Below is a small trained network, with its code and all its weights. Each question gives an input and a target symbol and asks what happens when units are switched off, that is, made to give their printed mean instead of their output.

import numpy as np


def w(rows, s, z=0):
    codes = np.array(rows[::2]) - 128.0
    scale = np.full(codes.shape[1], s)
    scale[-1] = z or s
    return codes * scale


def norm(h):
    return h / np.sqrt((h * h).mean(-1, keepdims=True) + 1e-5)


def f(y):
    return y / 2 * (1 + np.tanh(0.7978845608 * (y + 0.044715 * y**3)))


def softmax(a):
    e = np.exp(a - a.max(-1, keepdims=True))
    return e / e.sum(-1, keepdims=True)


def log_softmax(a):
    a = a - a.max(-1, keepdims=True)
    return a - np.log(np.exp(a).sum(-1, keepdims=True))


def net(x, mask):
    ids = ['ΞΦΨΩθτ'.index(c) for c in x.split()]
    T = len(ids)
    res = E[ids] + P[:T]
    q, k, v = (norm(res) @ M[0].T for M in (Q, K, V))
    z = softmax(np.where(np.tri(T) > 0, q @ k.T / 4**0.5, -1e9)) @ v
    res = res + np.where(mask[0], z, O[0][:, -1]) @ O[0][:, :-1]
    y = f(norm(res) @ A[0][:, :-1].T + A[0][:, -1])
    res = res + np.where(mask[1:25], y, B[0][:, -1]) @ B[0][:, :-1]
    return log_softmax(norm(res)[-1] @ U[:, :-1].T + U[:, -1])


Q, K, V, O, A, B = {}, {}, {}, {}, {}, {}
E = w([
[65,152,101,76,95,35,189,83,96,81,45,108],'Ξ',
[123,148,182,76,60,91,48,216,89,49,108,148],'Φ',
[148,3,124,82,143,156,166,129,94,203,134,39],'Ψ',
[8,126,105,204,180,57,23,144,155,116,90,167],'Ω',
[143,216,173,125,254,105,166,144,138,129,137,197],'θ',
[113,225,83,126,36,146,177,103,151,186,81,206],'τ',
],0.0032)
P = w([
[187,141,125,86,193,208,44,4,104,133,35,76],'0',
[203,135,112,122,166,155,76,51,124,173,58,87],'1',
[168,126,109,155,160,161,102,49,62,176,117,138],'2',
[152,103,126,153,152,159,121,72,74,164,122,154],'3',
[143,95,131,141,143,150,133,99,80,158,120,160],'4',
[130,91,143,130,135,141,148,114,91,153,112,172],'5',
[129,85,148,129,126,134,155,130,95,146,119,170],'6',
[125,85,155,126,121,127,162,143,104,143,126,161],'7',
[122,85,162,125,113,116,169,154,114,141,133,159],'8',
[122,91,162,125,111,106,175,166,129,135,139,157],'9',
[114,97,159,125,107,96,178,171,128,134,154,141],'10',
[106,102,156,119,103,88,179,180,140,132,172,136],'11',
[99,113,152,119,99,79,181,182,144,125,189,127],'12',
[99,119,163,119,86,66,178,187,152,119,204,126],'13',
],0.0032)
Q[0] = w([
[124,93,99,159,128,165,140,135,227,107,200,115],'h1',
[168,102,153,197,235,210,1,125,142,229,223,130],'h1',
[110,118,210,69,32,52,98,249,24,57,139,164],'h1',
[147,70,136,133,106,150,115,140,90,173,145,52],'h1',
],0.0053)
K[0] = w([
[149,118,155,89,131,112,44,140,50,79,131,92],'h1',
[198,125,107,155,196,114,80,39,74,141,1,102],'h1',
[53,131,84,128,150,88,191,109,202,131,213,71],'h1',
[144,55,113,97,134,171,165,98,69,144,106,92],'h1',
],0.0054)
V[0] = w([
[253,154,191,68,230,194,173,129,130,109,199,154],'h1',
[184,181,108,49,50,167,17,112,96,35,130,139],'h1',
[116,218,149,123,79,103,200,158,168,148,182,185],'h1',
[62,169,154,211,211,109,62,146,183,117,164,202],'h1',
],0.003)
O[0] = w([
[33,135,43,132,101,96,191,186,72,99,76,114,2],'h1',
[189,30,134,159,64,66,176,198,202,181,98,103,140],'h1',
[145,57,32,130,142,168,107,72,104,161,89,135,233],'h1',
[158,123,141,44,132,118,140,138,2,187,105,82,30],'h1',
],0.0036,0.0011)
A[0] = w([
[177,160,101,118,101,125,134,90,124,161,98,131,108],'n1',
[121,131,108,124,128,164,189,118,78,155,132,130,88],'n2',
[181,133,124,144,130,186,58,71,161,122,139,89,72],'n3',
[225,85,76,108,127,158,156,127,80,195,124,111,81],'n4',
[152,74,101,110,127,138,103,104,99,213,97,78,77],'n5',
[176,68,125,126,104,189,151,138,106,219,135,80,120],'n6',
[151,141,18,187,76,184,131,60,144,151,91,125,20],'n7',
[124,139,104,117,69,143,129,89,93,99,119,98,120],'n8',
[147,154,113,138,122,127,95,137,125,164,111,83,39],'n9',
[140,117,99,163,126,163,128,119,144,136,148,139,94],'n10',
[126,127,150,130,154,139,84,142,99,162,158,175,122],'n11',
[254,118,153,159,154,173,151,115,189,163,140,120,65],'n12',
[89,127,112,128,134,125,136,91,129,140,141,122,121],'n13',
[125,143,121,110,141,227,69,103,99,70,140,154,85],'n14',
[179,104,115,169,98,188,155,81,186,133,121,92,91],'n15',
[104,129,99,146,121,195,175,147,130,131,145,100,106],'n16',
[117,128,73,184,115,126,104,160,184,131,58,105,63],'n17',
[144,128,166,99,157,166,95,156,98,153,152,123,94],'n18',
[191,138,15,131,69,194,130,40,125,200,92,133,1],'n19',
[80,100,52,210,121,150,149,140,186,120,132,115,93],'n20',
[147,143,50,120,145,196,124,157,73,138,105,115,89],'n21',
[151,150,175,143,144,122,95,139,145,122,149,120,99],'n22',
[186,157,55,111,112,189,113,52,100,207,93,102,28],'n23',
[165,131,145,116,60,128,128,205,110,104,97,118,82],'n24',
],0.0074,0.0052)
B[0] = w([
[119,186,102,104,123,182,171,169,110,120,146,114,180],'n1',
[123,93,99,214,80,114,138,150,191,65,80,85,155],'n2',
[107,168,94,144,113,141,88,62,203,118,192,194,128],'n3',
[177,75,198,88,248,92,80,67,193,109,124,146,159],'n4',
[169,130,157,85,169,138,96,84,169,127,208,131,138],'n5',
[91,176,32,195,118,155,99,97,153,72,104,106,166],'n6',
[205,182,133,91,53,165,209,125,175,170,150,180,217],'n7',
[95,146,93,155,133,180,102,152,153,111,192,132,142],'n8',
[40,104,147,191,96,37,117,123,106,106,83,126,109],'n9',
[76,151,138,128,134,100,146,160,65,111,73,76,130],'n10',
[138,138,87,83,107,165,153,139,157,82,174,116,172],'n11',
[142,178,197,58,191,151,161,141,63,157,89,114,165],'n12',
[178,137,148,155,71,120,136,144,126,160,101,153,138],'n13',
[59,167,68,82,122,152,103,100,92,98,244,134,140],'n14',
[171,58,65,140,74,121,132,177,199,44,190,94,172],'n15',
[170,142,150,43,137,122,154,159,113,122,149,119,128],'n16',
[58,121,111,172,132,148,88,91,87,149,141,197,138],'n17',
[62,99,119,185,108,64,75,129,155,113,139,181,140],'n18',
[125,218,76,146,9,157,196,58,175,172,133,221,253],'n19',
[111,156,144,155,118,91,89,74,83,167,105,182,141],'n20',
[124,172,156,43,136,137,114,65,125,144,206,184,135],'n21',
[99,124,68,144,95,133,185,139,84,164,82,116,141],'n22',
[113,116,107,215,3,85,184,139,161,164,64,194,198],'n23',
[202,56,174,162,95,86,200,131,163,144,77,89,150],'n24',
],0.0053,0.0064)
U = w([
[210,60,81,101,204,215,48,77,240,74,161,109,158],'Ξ',
[34,207,23,231,87,164,161,198,62,42,79,16,2],'Φ',
[174,12,191,131,60,8,178,202,142,132,111,87,128],'Ψ',
[165,197,215,13,229,183,183,124,53,186,159,124,172],'Ω',
[179,193,69,142,57,225,166,97,182,189,135,215,131],'θ',
[57,116,161,185,155,35,3,72,118,155,100,238,157],'τ',
],0.0052,0.0046)

Each question gives the input, a string of symbols that net reads in full, and the target symbol t.
The units are the heads (4 rows each of Q, K, V and O) and the neurons (one row each of A and B). Each row of codes is followed by its name. A weight is (code - 128) times the scale printed after its matrix; where a second scale follows, it is the last column's (O, A, B and U).
mask holds one flag per unit, heads first, then neurons. A switched-off unit (its flag False) gives its mean, the last column of its rows in O or B, instead of its output. The means were averaged over made-up inputs and are rounded, as every weight is.
A unit's drop is (log p(t) with every unit on - log p(t) with that unit switched off) / (log p(t) with every unit on - log p(t) with every unit switched off).
The circuit of an input: a set's keep is (log p(t) with only the set's units on - log p(t) with every unit switched off) / (log p(t) with every unit on - log p(t) with every unit switched off). Starting from the 12 units with the biggest drops (on a tie, the unit counted first), units are removed one at a time, each time the one whose removal leaves the highest keep (on an exact tie, the one counted first), for as long as the keep stays at least 0.8.
units of the circuit, in order: the units of the circuit, biggest drop first
unit that matters most: the unit with the biggest drop
k most important neurons: the k neurons with the biggest drops, biggest first
input θ θ Ψ Ξ τ Ω τ Ξ Ψ Φ τ Φ Φ, target Ψ: units of the circuit, in order : n19; n24
input Φ τ Φ, target Ξ: unit that matters most : n19
input τ θ θ τ Ω τ Ξ τ Φ Φ Ξ, target Ψ: 3 most important neurons : n19; n6; n7
input Φ τ τ θ θ θ τ Φ Ξ Ξ Φ τ τ θ, target Ξ: units of the circuit, in order : n19; n23; n7
input τ Φ Φ Ω Φ τ τ θ Φ θ, target Ψ: 2 most important neurons : n19; n6
input Ξ τ Ψ τ Ψ Φ Φ Ψ, target Ψ: 2 most important neurons : n19; n12
input Ω Φ Ω Ω Ξ, target Ω: 4 most important neurons : n19; n23; n15; n6
input τ Φ Φ Φ θ Ξ Ξ, target Φ: units of the circuit, in order : n19; n7; n4
input Ω Φ θ Ξ θ Φ τ θ, target Ψ: units of the circuit, in order : h1; n19; n2; n6
input Ψ Ω Ψ Ξ Ψ Φ θ Ω, target Φ: units of the circuit, in order : n7; n19; n4
input τ Ψ Ψ Ξ Φ Ξ Ξ θ Ψ, target Ψ: 3 most important neurons : n19; n1; n7
input Ω τ Ω Φ Φ Ω, target Ψ: units of the circuit, in order : h1; n19; n6
input Φ Φ Ψ τ τ Ψ τ Ψ τ Φ τ Φ Ω Φ, target τ: 2 most important neurons : n18; n7
input θ Ω θ τ Ω, target Ω: 3 most important neurons : n23; n19; n6
input τ θ θ τ Ω Φ Ξ, target Ω: units of the circuit, in order : n23; n19; n15
input θ Φ Φ Φ τ Ξ Ψ τ Ω Φ Ψ Ξ Φ Ω, target Ψ: units of the circuit, in order : h1; n19; n6; n17
input τ Ξ θ τ Φ θ Ω Ξ τ Ψ Φ Φ θ Φ, target Ω: units of the circuit, in order : h1; n23; n19
input Ω Ξ Ω τ τ Ψ τ τ Ω τ Ψ, target Φ: units of the circuit, in order : n6; n19
input Ξ θ τ θ, target Ξ: 3 most important neurons : n19; n23; n2
input τ Φ Φ Ψ Ψ τ Ψ Φ θ Ψ θ, target Φ: units of the circuit, in order : h1; n7; n19
input Ξ τ Φ τ Φ Φ, target Ψ: units of the circuit, in order : n24; n19
input τ τ Φ Ψ τ θ τ Ψ Ψ Ξ Ψ, target Ω: 2 most important neurons : n16; n23
input Φ Φ Ω τ Ψ θ Ω τ Ξ Ψ θ Φ τ Φ, target Ξ: 3 most important neurons : n19; n23; n14
input τ τ τ τ τ τ Ξ Ψ Ξ τ θ, target Ω: 3 most important neurons : n19; n23; n15
